Rows and roughly how far along a hidden order each lies, from 0 to 30
[ -9   3   1   0   3   5   6 -17  -7  14  -3   6   3 -16   6 -23  -6  -4
 -17   2   2   3  -2  15   8   7 -18  -7 -25 -20]
3
[-21  16  -2 -12  -2   9  -6 -14 -40   9 -28 -12   6   9 -15 -16  13   5
 -26  35  -7 -15   0  36 -26   3 -16 -52 -11 -12]
13
[ 16  -3 -13 -10  -2   2  -1 -17 -47  -6 -16  -8  20   9 -10   2   6  -1
 -15  -4  -1 -11 -11  15  12  -4   6 -34 -11  21]
24
[  8   3   4  -4   1  -2   0 -32 -23  -8 -22  -5  13  -5   0  12   2  -5
 -25   4  -7  10  -9  13  14   1 -22  -6  28 -13]
11
[ 33  12  -6   7  -3   1  -4 -19  -4  21   4   4   3  -5   8 -29   7 -11
 -15  -3  13   5   1  -6   2   7  -9   3 -18 -12]
0
[ 51  17   2  -6  -8 -11 -10  -2  -6   1  -3 -15 -12 -10  -5  -1  -2  -4
  11  11   1 -10   6  25 -14  -1   8   4 -14  10]
17
[ 38  -3   8   5  -8  -4   1  -8  10  12   5  -5 -17  -7  -3  42   2 -14
  -7  -9 -13  -5   3   3   5  -2   8  25  23  11]
6
[ 17  49  -2 -21  10  -9 -14 -17 -27  -5 -22 -10   6  -8   5  28  11  -1
  -2   6   6 -11  -7  -9 -13  -3  21 -18   1  28]
30
[ 55  15   3  -9  -8 -17  -9  -8  -9   0  -4 -17  -6 -11   0   5  -1  -9
   8   1   5  -2   4  16 -10  -1   5  10   0  16]
19
[  5  24  -6  -9  12  -4  -8 -17  -9 -13 -14   0  15  -9   6  27   1   1
   5 -10   2  -6 -10 -18  13  -5  22  -4  -2  25]
30
[ 16  14  -7  -7  11  -5  -3 -20 -13 -21 -11   1  15 -10   6  32  -4  -2
   5 -19   2  -3 -13 -16  28  -6  21   3   1  26]
29
[ 34  25  -6  -3  -2  -2  -4 -31 -23  23  -7  -1   5 -13   6 -17   7 -13
 -29   3  10  -2   0  12  -2   7  -9 -10 -32  -7]
1
[ 15  53   1 -33   2 -16 -11  -6 -44  18 -19 -22  -9  -2  -2   5  16  -1
 -11  17   7 -19   3  23 -48  -1   9 -43 -19  29]
27
[ 13  31   4 -16   7 -16  -7  -4  -9  -6  -9  -9  -2  -2  10  24   7  -1
   3  -4   8   5  -2 -14 -14  -3   9   0  24  22]
28
[ 30   2 -13 -13  -1  -4   1 -27 -48 -10 -16 -10  19   1  -4  22   4  -5
 -15 -17   1 -11 -13  11  21  -6  11 -23  -7  30]
26
[ 55  23   3 -20  -5 -22  -8 -17 -20   3  -8 -20  -8  -9   2  11   3 -11
  -1  -5   7  -3   3  23 -14  -2   1   0   3  19]
22
[ 55   2   3   4  -8  -8   0 -24  -2  22   6  -3  -7  -1   6  35  11 -20
 -21 -24  -2   7   0 -15  11   0   0  25  34  15]
1
[ 16  -8   0   9  -7   2   2   2   8  26  15   5  -8   8   3  -3  10  -9
 -13 -10   2   2   5 -13  -5   3   0  14   6   0]
1
[ 16  37  -2 -14  11  -8 -11 -17 -12 -15 -18  -4  10  -9   7  39   5  -2
   3  -4   5  -5  -8 -18   5  -5  21  -3   5  25]
30
[ 15  29   4 -21   1 -18  -6   0 -25   9  -8 -18  -9  -2   2   5   7  -1
   0   5   8  -5   4  15 -31  -1   4 -17  -2  22]
26
[ -6  17  -4  -4   1   3   2 -13 -18  25  -4   2   1 -11   2 -41   0  -5
 -19  12   7  -7   2  21 -11   8 -12 -24 -50 -17]
2
[  2  -4  -3  -3  -3   5  -5 -17 -19  -8 -23  -8  16  13  -9   0  10   4
 -17  16  -5   4  -5  13   1   0 -16 -21  20 -11]
15
[ 16  -6   7   3  -7   0   4   4  10  18  11   0 -17   0  -4  31   2  -9
  -9 -10 -13  -7   5  -2  -4  -1   5  20  15   5]
4
[ 25  13 -10 -13   8  -7  -2 -28 -33 -15 -18  -6  18 -11   5  33   0  -5
  -8 -19   0  -9 -14  -3  26  -6  20 -11  -6  31]
29
[ 63   8   4   2  -8 -11 -11 -10  14  -9  -2 -12  -8 -14  -2  16  -8 -10
  12   2  -1  -2   3  12   3  -1   6  29   6   7]
15
[-18 -10   4   1  -6   8   5  19   2  34  15   2 -21  10 -10   3   7  -3
 -10   4 -10 -15  11   3 -29   2   5  -8 -11   1]
3
[ -4  10   3  -8   3  -1   5 -28 -18  10 -13   0   6 -17   4  -8  -5  -7
 -28   5  -3   2  -4  25   9   5 -20 -14 -16 -16]
4
[ 30  -1  -9  -6  -4   1  -6 -25 -41  -8 -22 -12  19  13  -9   8  13  -1
 -21   4  -1  -1 -10  13  10  -2  -7 -26  16  12]
20
[ 49 -10  -1  21  -3  -5   0 -24  22   3  15  11   9  -4  17   0   3 -14
  -7 -31  13  29  -3 -37  33   3 -10  48  33  -7]
0
[ 29   3   5   1  -9  -3  -6   5  10   8   1  -8 -16  -8 -10  14  -2  -6
   7  15 -10 -18   8  18 -16   0  12   9 -12   4]
10
[-38  -3   4   0   4   5   9 -10  -7   3  -8   6   3  -9   1 -13  -8   2
 -15   9  -6   4  -1  20   5   5 -23 -15  -9 -30]
6
[ 21  -3  -6  -1  -4   1  -6 -27 -31 -12 -21  -9  20  13  -7   9  12   1
 -18   5  -2   6 -10   5  15  -2 -13 -14  34   1]
18
[  6   9   5  -9   1  -2   3 -34 -22   0 -22  -4  11 -11   2   9   0  -6
 -29   4  -7   7  -5  24  13   2 -23 -11  14 -13]
8
[  5  31   3 -11  10 -12  -8  -6   1 -12 -10  -4   4  -5  11  28   5   1
   6  -4   7   5  -5 -23  -5  -4  12   6  26  22]
29
[  4 -15 -11  -1  -3   4   1  -9 -27 -11 -11  -5  18  16  -6   0   4   4
  -8  -2   0  -2  -9   4  15  -4  -1 -22   6  12]
22
[ 44  35   3 -30  -3 -22  -9 -13 -37  11 -13 -23  -9  -5   0  10   9  -8
  -8   5   7 -11   3  26 -23  -1   3 -18  -5  29]
24
[ 27   7  -3   6  -6   1  -3  -8  -4  31   9   2  -4   3   2 -14  12 -10
 -17  -5   8   1   4 -11  -8   4  -3   3  -6   0]
0
[-34 -23 -10   2   7   8   9  12  -5 -18   4   9  12   5  -1   0  -9  10
  12 -15  -1  -5  -8  -7  24  -5  13 -12 -16   9]
27
[ 32  -2   6   4  -8  -2  -2  -1  16   8   4  -6 -16  -8  -7  31  -2 -10
   0   1 -13 -10   6   9  -5  -1  11  22  10   4]
8
[ 48   8   4   2  -9  -4 -10   1  13   1  -2 -10 -13 -12  -8  14  -5  -7
  10  17  -6 -14   6  18  -9   0  10  14  -8   4]
12
